Here is a tiny trained network, its code and every weight. The questions are about switching its units off for an input and a target symbol, where a switched-off unit gives its printed mean instead of its output.

import numpy as np


def w(rows, s, z=0):
    codes = np.array(rows[::2]) - 128.0
    scale = np.full(codes.shape[1], s)
    scale[-1] = z or s
    return codes * scale


def f(y):
    return y / 2 * (1 + np.tanh(0.7978845608 * (y + 0.044715 * y**3)))


def softmax(a):
    e = np.exp(a - a.max(-1, keepdims=True))
    return e / e.sum(-1, keepdims=True)


def log_softmax(a):
    a = a - a.max(-1, keepdims=True)
    return a - np.log(np.exp(a).sum(-1, keepdims=True))


def net(x, mask):
    ids = ['ΔΛΨαγζμω'.index(c) for c in x.split()]
    T = len(ids)
    res = E[ids] + P[:T]
    u = 0
    for l in range(2):
        q, k, v = (res @ M[l].T for M in (Q, K, V))
        z = softmax(np.where(np.tri(T) > 0, q @ k.T / 4**0.5, -1e9)) @ v
        res = res + np.where(mask[u], z, O[l][:, -1]) @ O[l][:, :-1]
        u += 1
        y = f(res @ A[l][:, :-1].T + A[l][:, -1])
        res = res + np.where(mask[u : u + 12], y, B[l][:, -1]) @ B[l][:, :-1]
        u += 12
    return log_softmax(res[-1] @ U[:, :-1].T + U[:, -1])


Q, K, V, O, A, B = {}, {}, {}, {}, {}, {}
E = w([
[138,173,176],'Δ',
[183,139,187],'Λ',
[141,115,137],'Ψ',
[161,90,175],'α',
[76,190,157],'γ',
[103,38,150],'ζ',
[9,168,122],'μ',
[115,92,99],'ω',
],0.016)
P = w([
[136,121,113],'0',
[141,207,235],'1',
[62,72,168],'2',
[107,255,65],'3',
[178,223,205],'4',
[90,55,156],'5',
[135,234,57],'6',
[186,221,200],'7',
[111,59,144],'8',
[137,243,61],'9',
[182,219,201],'10',
[80,40,171],'11',
],0.0068)
Q[0] = w([
[139,71,81],'L0H1',
[194,2,63],'L0H1',
[81,200,208],'L0H1',
[85,120,59],'L0H1',
],0.0069)
K[0] = w([
[53,166,190],'L0H1',
[128,8,119],'L0H1',
[107,232,106],'L0H1',
[255,67,136],'L0H1',
],0.0083)
V[0] = w([
[119,175,255],'L0H1',
[155,118,76],'L0H1',
[117,104,129],'L0H1',
[91,111,147],'L0H1',
],0.0089)
O[0] = w([
[252,76,34,254],'L0H1',
[36,104,159,66],'L0H1',
[8,161,113,127],'L0H1',
[179,131,174,159],'L0H1',
],0.0035,0.0043)
A[0] = w([
[159,87,249,119],'L0N1',
[176,130,108,154],'L0N2',
[113,207,80,86],'L0N3',
[193,183,180,4],'L0N4',
[164,203,158,155],'L0N5',
[160,254,83,189],'L0N6',
[170,136,21,24],'L0N7',
[85,47,49,214],'L0N8',
[87,50,57,170],'L0N9',
[194,98,77,237],'L0N10',
[201,129,45,184],'L0N11',
[183,60,195,91],'L0N12',
],0.0095,0.0043)
B[0] = w([
[169,168,14,251],'L0N1',
[91,79,146,168],'L0N2',
[210,46,37,141],'L0N3',
[39,88,168,144],'L0N4',
[49,121,18,212],'L0N5',
[181,37,3,254],'L0N6',
[69,174,53,98],'L0N7',
[19,47,219,203],'L0N8',
[24,32,185,172],'L0N9',
[131,98,202,251],'L0N10',
[67,132,195,189],'L0N11',
[231,161,41,220],'L0N12',
],0.0061,0.0034)
Q[1] = w([
[191,78,100],'L1H1',
[45,149,170],'L1H1',
[64,254,92],'L1H1',
[228,109,152],'L1H1',
],0.0077)
K[1] = w([
[231,14,223],'L1H1',
[38,167,169],'L1H1',
[71,236,141],'L1H1',
[128,1,90],'L1H1',
],0.0046)
V[1] = w([
[146,83,253],'L1H1',
[217,175,56],'L1H1',
[201,119,254],'L1H1',
[213,165,197],'L1H1',
],0.006)
O[1] = w([
[162,4,175,255],'L1H1',
[198,206,79,65],'L1H1',
[254,48,146,180],'L1H1',
[193,124,219,55],'L1H1',
],0.0072,0.00099)
A[1] = w([
[140,179,162,202],'L1N1',
[49,64,66,85],'L1N2',
[226,94,113,92],'L1N3',
[159,246,144,246],'L1N4',
[2,64,161,4],'L1N5',
[67,185,156,155],'L1N6',
[207,9,10,117],'L1N7',
[5,107,150,44],'L1N8',
[175,78,119,6],'L1N9',
[77,121,248,255],'L1N10',
[120,160,132,229],'L1N11',
[96,186,141,225],'L1N12',
],0.0083,0.006)
B[1] = w([
[123,135,32,147],'L1N1',
[121,156,210,181],'L1N2',
[110,222,204,182],'L1N3',
[96,181,16,182],'L1N4',
[138,223,148,193],'L1N5',
[202,197,146,132],'L1N6',
[121,95,254,255],'L1N7',
[104,190,216,173],'L1N8',
[133,211,112,122],'L1N9',
[66,66,5,228],'L1N10',
[62,100,81,167],'L1N11',
[96,198,99,153],'L1N12',
],0.0086,0.0074)
U = w([
[123,168,12,84],'Δ',
[184,229,146,129],'Λ',
[83,16,52,253],'Ψ',
[180,106,254,44],'α',
[63,192,8,116],'γ',
[107,75,222,70],'ζ',
[39,209,117,5],'μ',
[52,150,83,148],'ω',
],0.0075,0.0055)

Each question gives the input, a string of symbols that net reads in full, and the target symbol t.
The units are the heads (4 rows each of Q, K, V and O) and the neurons (one row each of A and B). Each row of codes is followed by its name. A weight is (code - 128) times the scale printed after its matrix; where a second scale follows, it is the last column's (O, A, B and U).
mask holds one flag per unit, layer by layer, with each layer's heads first. A switched-off unit (its flag False) gives its mean, the last column of its rows in O or B, instead of its output. The means were averaged over made-up inputs and are rounded, as every weight is.
A unit's drop is (log p(t) with every unit on - log p(t) with that unit switched off) / (log p(t) with every unit on - log p(t) with every unit switched off).
The circuit of an input: a set's keep is (log p(t) with only the set's units on - log p(t) with every unit switched off) / (log p(t) with every unit on - log p(t) with every unit switched off). Starting from the 12 units with the biggest drops (on a tie, the unit counted first), units are removed one at a time, each time the one whose removal leaves the highest keep (on an exact tie, the one counted first), for as long as the keep stays at least 0.8.
circuit, biggest first: the units of the circuit, biggest drop first
unit that matters most: the unit with the biggest drop
k most important neurons: the k neurons with the biggest drops, biggest first
k most important neurons of layer l: the k neurons of layer l with the biggest drops, biggest first
input Ψ ω α μ μ, target γ: circuit, biggest first : L1H1, L1N4
input Ψ Ψ Ψ α γ ζ γ α ω Ψ Δ, target Ψ: 2 most important neurons of layer 0 : L0N6, L0N4
input Ψ Ψ ω γ, target Ψ: unit that matters most : L0N6
input Ψ ω μ ω Ψ α μ Λ μ Δ α, target γ: 3 most important neurons : L0N6, L1N4, L0N3
input Ψ Λ Ψ α μ γ μ Λ, target γ: circuit, biggest first : L0N5, L1N4, L0N1
input Δ Δ Ψ ζ ζ Ψ γ, target ζ: 2 most important neurons : L0N6, L1N7
input Ψ ζ Ψ α ζ Ψ Δ α, target Λ: 3 most important neurons of layer 0 : L0N12, L0N1, L0N8
input Δ ζ α Ψ ω Δ α ω α Δ, target α: circuit, biggest first : L0N6, L1N7, L1N10
input Δ μ α α μ, target γ: circuit, biggest first : L1H1, L1N4, L1N7
input Ψ α Ψ α α Ψ α α, target Λ: circuit, biggest first : L0N1, L0N12, L1H1, L1N3
input Λ Ψ α ζ ζ Ψ Ψ, target ζ: 3 most important neurons : L0N6, L1N7, L1N10
input μ ω Λ ζ ζ γ, target γ: 3 most important neurons : L1N7, L0N10, L1N12
input ζ ω Ψ ω Ψ, target Ψ: circuit, biggest first : L1N5, L1N8, L1N2
input α Ψ μ ζ Ψ Ψ Ψ, target ζ: 3 most important neurons of layer 0 : L0N6, L0N3, L0N5
input Δ α ζ ζ α ζ α Ψ α Ψ, target α: most important neuron : L0N6
input Ψ μ Δ Ψ μ γ Ψ Δ μ α Ψ Λ, target Λ: 4 most important neurons : L0N12, L1N10, L1N3, L0N1
input Ψ ζ α Ψ Ψ Ψ μ, target Ψ: 4 most important neurons : L0N3, L0N6, L1N3, L1N5
input Ψ Ψ Ψ Ψ Λ α μ Ψ, target γ: 2 most important neurons of layer 0 : L0N3, L0N1
input Δ Λ α γ μ ζ Λ ζ μ, target μ: 3 most important neurons of layer 1 : L1N8, L1N5, L1N2
input ζ Δ Ψ μ, target ζ: 2 most important neurons of layer 1 : L1N7, L1N2
input ω ζ Ψ α Ψ α, target α: unit that matters most : L0N12
input ζ Ψ μ ω Ψ Ψ μ α μ, target μ: 2 most important neurons : L1N8, L1N5
input μ Ψ Δ Ψ γ μ μ Λ Ψ Ψ Λ, target γ: 2 most important neurons of layer 0 : L0N5, L0N3
input α Ψ Ψ α Δ Ψ α α ω Ψ, target α: 3 most important neurons of layer 0 : L0N6, L0N3, L0N10
